[[138 140 109 131 139 131 129 131]
 [137 138 109 134 139 133 128 128]
 [109 134 127 136 128 118 120 127]
 [131 128 134 111 124 121 133 138]
 [126 131 115 106 121 117 123 134]
 [126 117 117 133 120 138 116 109]
 [113 120 127 123 116 122 116 120]
 [121 118 121 137 121 135 116 111]
 [137 126 108 115 124 131 122 124]
 [116 115 148 121 114 123 126 126]] ==> 138

[[115 123 111 117 127 138 135]
 [149 110 137 143 150 140 142]
 [101 102 106 115 114 157 151]
 [155 153 136 134 156 111 124]
 [153 137 149 148 158 135 118]
 [154 123 145 147 149 129 132]
 [113 151 132 109 106 108 135]
 [141 119 120 124 152 149 150]
 [105 144 106  98 105 110 137]] ==> 115

[[108 112 129 146 148 132 113 107 120 139 149]
 [118 131 135 118 130 136 119 129 136 119 128]
 [122 133 140 138 129 118 116 123 134 140 138]
 [141 130 115 124 140 133 117 122 139 136 118]
 [153 146 128 109 104 114 134 150 151 137 116]
 [128 138 141 138 128 118 115 119 128 138 142]
 [134 144 151 153 149 141 130 119 109 104 104]] ==> 108

[[131 148 110 145 148 149 138 108]
 [106 150 138 149 149 148 111 119]
 [106 150 139 152 148 150 111 112]
 [148 107 124 110 110 108 140 139]
 [109 149 132 147 149 150 115 110]
 [132 152 113 148 151 152 139 108]
 [127 106 144 109 107 108 114 146]
 [129 104 142 108 104 110 118 146]
 [124 148 116 150 151 146 138 112]] ==> 131

[[123 129 124 128 128 125 113 122 137 125 131 128 142 131]
 [131 130 127 129 126 129 133 144 131 128 126 129 118 109]
 [129 127 129 127 127 128 135 124 119 126 127 129 121 135]
 [126 126 124 130 125 127 118 141 132 127 126 129 135 111]
 [132 129 131 128 129 127 135 137 121 128 131 128 131 104]
 [134 128 130 128 130 127 125 116 122 129 129 128 134 134]
 [134 125 139 126 135 126 141 137 126 129 132 127 118 108]] ==> 123

[[126 121 139 124 125 128 130 148 127 123 141]
 [111 121 121 134 132 127 128 145 116 146 139]
 [142 139 137 153 112 126 121 114 151 116 117]
 [123 105 136 106 140 130 130 139 112 141 131]
 [123 106 137 116 137 135 129 121 118 142 118]] ==> 126

[[129 131 127 131 127 116 120 136 129 127 128 107 122 145]
 [129 123 129 125 130 130 121 134 128 129 127 132 110 141]
 [130 125 128 126 129 127 132 132 130 128 128 131 131 133]
 [129 132 128 129 129 146 142 130 130 128 129 132 140 123]
 [128 120 128 123 129 127 127 126 128 129 128 141 132 129]
 [131 119 128 124 127 116 117 133 130 129 128 132 118 138]
 [130 128 128 129 131 124 133 124 130 127 126 120 143 113]
 [127 127 128 129 129 113 143 129 128 128 128 119 152 131]
 [127 128 129 127 129 116 142 122 126 130 128 117 138 117]
 [130 118 128 123 130 110 137 138 128 126 128 122 147 145]
 [129 135 129 130 131 138 115 134 129 128 128 128 120 134]
 [129 125 127 127 130 140 136 125 130 126 127 140 136 122]] ==> 129

[[139 141 115 110 136 104 119 117 141 113 143 123 133 116 132]
 [123 131 129 129 133 128 119 122 127 132 130 129 133 129 122]
 [128 127 127 127 127 126 127 128 128 127 128 126 127 127 128]
 [133 133 120 117 131 114 121 122 134 120 136 122 129 120 129]
 [102 148 102 112 140 139 134  99 109 101 101 124 128 111 107]
 [146 105 148 135 115 113 120 151 139 152 143 126 122 136 143]
 [140 143 115 109 139 103 119 116 143 113 145 124 134 115 133]
 [123 122 131 131 124 136 131 132 121 134 117 125 122 127 125]
 [129 127 128 127 127 127 128 129 128 128 127 126 126 126 129]
 [128 128 128 127 129 128 129 129 128 129 127 128 128 127 129]
 [126 131 129 132 130 133 125 126 129 130 131 129 131 131 126]] ==> 139

[[130 137 129 125 118 128 120 130 122 126 129 120 135]
 [128 127 128 126 128 129 126 127 127 128 128 127 129]
 [127 128 128 127 127 127 126 126 128 128 128 128 128]
 [131 127 135 134 144 127 132 122 128 141 130 146 131]
 [123 105 109 106 120 151 112 133 115 115 108 113 133]
 [124 124 122 130 121 122 127 132 130 122 126 122 118]
 [ 99 124 141 100 117 105  98 102 151 140 127 107 108]] ==> 130
---
[[133 115 127 109 128]
 [154 137 116 116 120]
 [125 146 130 130 124]] ==> 124

[[121 148 121 125]
 [117 150 130 121]
 [113 120 153 136]] ==> 136

[[120 119 112 123 110 127]
 [103 107 115 153 138 145]
 [131 150 155 131 124 121]] ==> 121

[[123 120 131 129 142 134]
 [138 135 143 117 115 123]
 [120 102 141 146 128 113]] ==> 113

[[128 110 132 137 130 113]
 [126 110 131 134 131 113]
 [131 136 153 150 132 113]] ==> 113

[[130 128 132 126 127 128 124]
 [129 139 138 131 126 129 141]
 [105 126 126 138 141 133 118]] ==> 118
---
130  133  126  126  132  141  120
123  138  114  114  134  119  131
134  111  140  150  113  135  119
ans = 141

153  142  125  134  152  131  150
146  129  112  149  123  115  142
107  117  107  144  122  130  141
ans = 131

130  133  127  131
110  142  101  136
121  134  120  133
ans = 127

137  123  138  119  125  133
132  116  122  120  137  146
137  118  107  116  102  135
ans = 125

112  148  100  125  145
138  112  116  131  157
118  116  121  138  145
ans = 125

125  141  126  132  138
105  139  123  134  139
153  112  135  122  120
ans = 132

136  123  154  109
136  131  133  138
136  127  133  138
ans = 154

126  125  122  127   99
137  131  119  130  102
127  126  123  130  106
ans = 127

129  131  145  152  124
136  130  133  131  128
125  128  126  126  128
ans = 152
---
[[157 102 127 142 112 114]
 [130 128 147 121 116 118]
 [106 154 122 150 108 106]]: 157, 102

[125 106 127 152 118]: 152, 106

[109 151 124 130 113 129]: 151, 109

[123 143 145 155]: 155, 123

[121 142 113 137 109 152 139]: 152, 109

[118 128 150 149 130 127]: 150, 118

[143 128 137 150 121 147]: 150, 121
---
[135 113 148  99 109 112] → 113

[[128 127 127 128 130 130 128]
 [109 121 116 139 140 104 128]] → 121

[131 106 138 120 116 136 122] → 106

[[115 127 111 151 112 127]
 [139 109 129 132 120 130]
 [153 116 131 143 135 122]] → 116

[[130 146 117 146 132]
 [100 131 143 131 135]
 [127 125 130 125 131]] → 125

[137 100 149 136] → 100
---
[119 121  99 137 132] --> 119
[118 107 152 123 140 102] --> 118
[116 132 102 129 101 137] --> 116
[126 111 134 124 126 128 151] --> 126
[152 107 125 136 117 149] --> 152
[154 136 110 118] --> 154
[116 139 157 125 136] --> 116
[141 113 115 147 129 101] --> 141
[129 146 117 138  99 103] --> 129
[148 104 125 140] --> 148
---
[[131 143 127 126 156 142 122 122 155 141 130 137 124]
 [131 128 148 149 113 101 130 153 156 128 128 114 130]
 [128 120 125 142 127 123 129 128 128 139 134 128 129]
 [130 115 130 134 137 125 138 122 126 126 121 122 129]
 [132 118 132 126 131 124 116 123 116 121 135 128 129]
 [128 122 130 120 134 131 137 134 127 129 128 129 133]
 [126 129 136 139 137 141 125 119 144 144 124 125 127]
 [126 126 127 128 135 125 131 124 128 128 125 123 124]
 [128 132 128 126 118 111 143 153 128 150 138 121  98]
 [130 135 129 131 129 130 128 130 129 125 129 128 130]] result: 130

[[128 127 130 151 127 127 127 124 126 129]
 [129 130 128 109 128 129 128 131 130 126]
 [128 128 133 147 128 127 128 125 126 128]
 [128 129 129 119 128 128 128 129 131 124]
 [127 130 127 109 129 129 128 131 130 125]
 [128 128 132 124 129 128 129 128 129 126]
 [127 129 126  98 129 129 128 132 131 125]] result: 124

[[106 138 114 105 140 145]
 [148 120 107 149 105 120]
 [140 143 137 133 130 152]
 [104 145 109 115 123 117]
 [149 141 121 114 110 137]
 [120 114 120 110 125 144]
 [140 138 146 111 146 136]
 [116 110 127 128 120 131]
 [133 103 112 131 144 114]
 [108 105 115 140 144 143]] result: 105

[[128 126 128 128 128 128 128]
 [132 103 124 133 123 133 124]
 [117 105 128 117 138 117 128]
 [123 154 132 123 133 123 132]
 [127 127 128 127 129 127 128]] result: 128

[[128 128 128 130 128 138 130 124 135 128]
 [127 128 128 127 128 118 127 114 117 128]
 [126 126 128 126 128 134 126 126 124 126]
 [130 130 127 131 128 140 134 100 136 129]
 [129 128 128 127 128 143 128 103 134 129]
 [127 127 127 127 128 137 126 146 118 127]
 [128 129 128 129 128 138 128 129 125 128]
 [127 127 128 127 128 133 127 126 130 127]
 [130 131 127 130 128 118 132 131 132 129]
 [125 126 129 126 128 114 124 103 119 126]] result: 124

[[131 116 120 123 130 116 128 131 128 120 119]
 [106 121 125 106 127 123 130 127 129 120 106]
 [125 125 143 123 128 124 127 129 127 121 123]
 [131 125 123 125 128 125 126 128 126 127 125]
 [128 112 121 121 129 112 130 130 130 119 113]
 [133 110 125 125 129 108 131 129 132 121 112]
 [106 117 125 102 128 119 130 129 129 115 102]
 [131 133 129 126 128 134 121 129 122 127 135]
 [128 131 152 129 127 128 126 127 126 126 129]] result: 128

[[128 129 131 131 132 128 124]
 [137 142 123 137 140 137 119]
 [134 129 112 135 122 128 128]
 [130 133 141 122 128 130 124]
 [127 131 135 133 121 134 114]
 [116 115 137 129 132 123 123]
 [131 142 130 133 151 133 123]
 [118 119 139 112 134 116 144]
 [121 131 144 130 157 128 114]
 [126 129 134 127 125 128 122]] result: 132
